Here is a tiny trained network, its code and every weight. The questions are about switching its units off for an input and a class, where a switched-off unit gives its printed mean instead of its output.

import numpy as np


def w(rows, s, z=0):
    codes = np.array(rows[::2]) - 128.0
    scale = np.full(codes.shape[1], s)
    scale[-1] = z or s
    return codes * scale


def f(y):
    return np.maximum(y, 0)


def log_softmax(a):
    a = a - a.max(-1, keepdims=True)
    return a - np.log(np.exp(a).sum(-1, keepdims=True))


def net(x, mask):
    res = np.array(x, float).reshape(1, 7) / 4 @ E
    y = f(res @ A[0][:, :-1].T + A[0][:, -1])
    res = res + np.where(mask, y, B[0][:, -1]) @ B[0][:, :-1]
    return log_softmax(res[-1] @ U[:, :-1].T + U[:, -1])


A, B = {}, {}
E = w([
[119,130,125,128,130,133],'x0',
[118,131,126,128,129,132],'x1',
[196,215,36,168,110,137],'x2',
[79,185,149,86,37,60],'x3',
[158,131,73,6,162,121],'x4',
[148,63,94,117,25,202],'x5',
[126,128,128,128,128,129],'x6',
],0.012)
A[0] = w([
[157,138,92,5,167,133,104],'neuron 1',
[95,126,183,253,83,146,100],'neuron 2',
[133,133,137,127,136,121,81],'neuron 3',
[166,90,121,115,42,226,119],'neuron 4',
[114,181,132,102,49,65,83],'neuron 5',
[90,64,179,41,159,138,68],'neuron 6',
[181,121,96,23,119,132,72],'neuron 7',
[119,182,167,135,188,124,130],'neuron 8',
[140,193,141,149,186,35,115],'neuron 9',
[35,30,215,84,133,139,85],'neuron 10',
[174,81,117,164,200,214,113],'neuron 11',
[139,165,185,109,84,128,3],'neuron 12',
[123,106,89,155,158,143,31],'neuron 13',
[164,85,128,132,42,178,114],'neuron 14',
[123,131,175,205,113,139,83],'neuron 15',
[174,85,128,164,228,209,66],'neuron 16',
[93,174,137,99,49,61,81],'neuron 17',
[139,215,170,142,226,77,111],'neuron 18',
[110,131,119,152,195,155,87],'neuron 19',
[178,152,58,175,151,154,49],'neuron 20',
[147,119,116,103,52,209,132],'neuron 21',
[157,247,63,147,61,145,89],'neuron 22',
[153,118,181,192,108,123,64],'neuron 23',
[148,195,145,229,96,155,101],'neuron 24',
[150,106,91,125,49,178,92],'neuron 25',
[166,209,78,164,136,142,60],'neuron 26',
[80,230,168,73,43,81,34],'neuron 27',
[181,175,59,85,140,127,107],'neuron 28',
[145,182,169,130,184,78,105],'neuron 29',
[133,132,129,144,169,171,56],'neuron 30',
[146,115,130,131,104,132,68],'neuron 31',
[120,98,105,110,64,145,123],'neuron 32',
[146,88,60,154,190,129,55],'neuron 33',
[124,85,143,87,142,119,60],'neuron 34',
[162,86,191,136,139,121,98],'neuron 35',
[113,131,93,57,148,145,78],'neuron 36',
],0.011,0.004)
B[0] = w([
[149,227,20,137,11,68,239],'neuron 1',
[158,216,2,84,33,82,214],'neuron 2',
[120,125,125,134,138,133,133],'neuron 3',
[57,86,104,117,214,88,203],'neuron 4',
[205,103,191,58,117,219,207],'neuron 5',
[152,160,182,217,108,103,211],'neuron 6',
[106,149,60,136,57,88,210],'neuron 7',
[57,113,100,114,155,135,198],'neuron 8',
[36,45,121,106,192,73,238],'neuron 9',
[150,188,194,221,160,92,237],'neuron 10',
[157,117,158,62,115,197,225],'neuron 11',
[150,120,113,129,112,167,150],'neuron 12',
[142,141,136,125,157,184,151],'neuron 13',
[56,88,100,141,190,96,186],'neuron 14',
[168,154,47,138,75,125,178],'neuron 15',
[208,98,148,64,95,222,230],'neuron 16',
[209,66,167,67,124,235,211],'neuron 17',
[48,60,92,96,190,63,254],'neuron 18',
[144,107,115,103,139,168,174],'neuron 19',
[141,133,226,153,126,124,201],'neuron 20',
[32,90,106,111,215,116,190],'neuron 21',
[153,124,228,182,134,96,241],'neuron 22',
[139,156,102,111,86,89,166],'neuron 23',
[135,193,99,157,72,87,200],'neuron 24',
[56,86,145,118,152,65,185],'neuron 25',
[139,138,199,192,169,112,210],'neuron 26',
[210,105,133,81,118,204,233],'neuron 27',
[144,179,158,221,98,90,220],'neuron 28',
[70,100,89,117,179,107,210],'neuron 29',
[153,97,138,114,117,169,158],'neuron 30',
[122,124,113,139,155,133,137],'neuron 31',
[71,88,127,120,204,114,170],'neuron 32',
[191,112,138,118,106,168,187],'neuron 33',
[121,159,154,163,107,133,162],'neuron 34',
[159,166,128,154,136,138,163],'neuron 35',
[138,141,77,128,69,103,182],'neuron 36',
],0.0084,0.014)
U = w([
[65,22,81,88,210,94,73],'0',
[166,201,6,118,35,101,249],'1',
[214,54,180,34,117,239,182],'2',
[163,164,254,251,143,99,10],'3',
],0.0097,0.002)

Each question gives the input, the list of numbers given to net, and the class t.
The units are the neurons (one row each of A and B). Each row of codes is followed by its name. A weight is (code - 128) times the scale printed after its matrix; where a second scale follows, it is the last column's (A, B and U).
mask holds one flag per neuron, in row order. A switched-off neuron (its flag False) gives its mean, the last column of its row in B, instead of its output. The means were averaged over made-up inputs and are rounded, as every weight is.
A unit's drop is (log p(t) with every unit on - log p(t) with that unit switched off) / (log p(t) with every unit on - log p(t) with every unit switched off).
The circuit of an input: a set's keep is (log p(t) with only the set's units on - log p(t) with every unit switched off) / (log p(t) with every unit on - log p(t) with every unit switched off). Starting from the 12 units with the biggest drops (on a tie, the unit counted first), units are removed one at a time, each time the one whose removal leaves the highest keep (on an exact tie, the one counted first), for as long as the keep stays at least 0.8.
circuit, biggest first: the units of the circuit, biggest drop first
k most important neurons: the k neurons with the biggest drops, biggest first
drop of u: that unit's drop, to one decimal
input [-5,-1,6,-4,-7,0,-7], class 1: circuit, biggest first -> (neuron 2)
input [-6,-5,7,3,6,6,0], class 3: 2 most important neurons -> (neuron 22; neuron 28)
input [-5,5,8,4,7,7,-2], class 3: 3 most important neurons -> (neuron 22; neuron 28; neuron 18)
input [-4,0,7,-7,6,-4,-5], class 2: 3 most important neurons -> (neuron 16; neuron 11; neuron 10)
input [-4,6,1,4,7,-7,7], class 0: 2 most important neurons -> (neuron 9; neuron 18)
input [8,-1,6,-4,-4,2,-8], class 3: 2 most important neurons -> (neuron 20; neuron 1)
input [5,4,4,-8,-7,0,7], class 2: 2 most important neurons -> (neuron 16; neuron 11)
input [3,6,-6,5,3,-5,-6], class 3: 3 most important neurons -> (neuron 10; neuron 6; neuron 16)
input [-7,-6,-1,-1,-7,7,8], class 0: 3 most important neurons -> (neuron 4; neuron 14; neuron 1)
input [0,1,-2,-6,6,-4,-4], class 1: 2 most important neurons -> (neuron 1; neuron 17)
input [-4,7,7,-7,-7,2,6], class 1: 2 most important neurons -> (neuron 2; neuron 24)
input [-5,-8,8,-7,3,-5,8], class 3: 2 most important neurons -> (neuron 28; neuron 26)
input [5,-3,2,-7,0,8,-4], class 0: drop of neuron 23 -> 0.0
input [-4,2,0,-4,1,4,5], class 0: circuit, biggest first -> (neuron 4)
input [7,4,-5,2,5,-3,7], class 1: drop of neuron 20 -> 0.3
input [3,2,-8,-2,-4,3,5], class 3: drop of neuron 10 -> 0.7
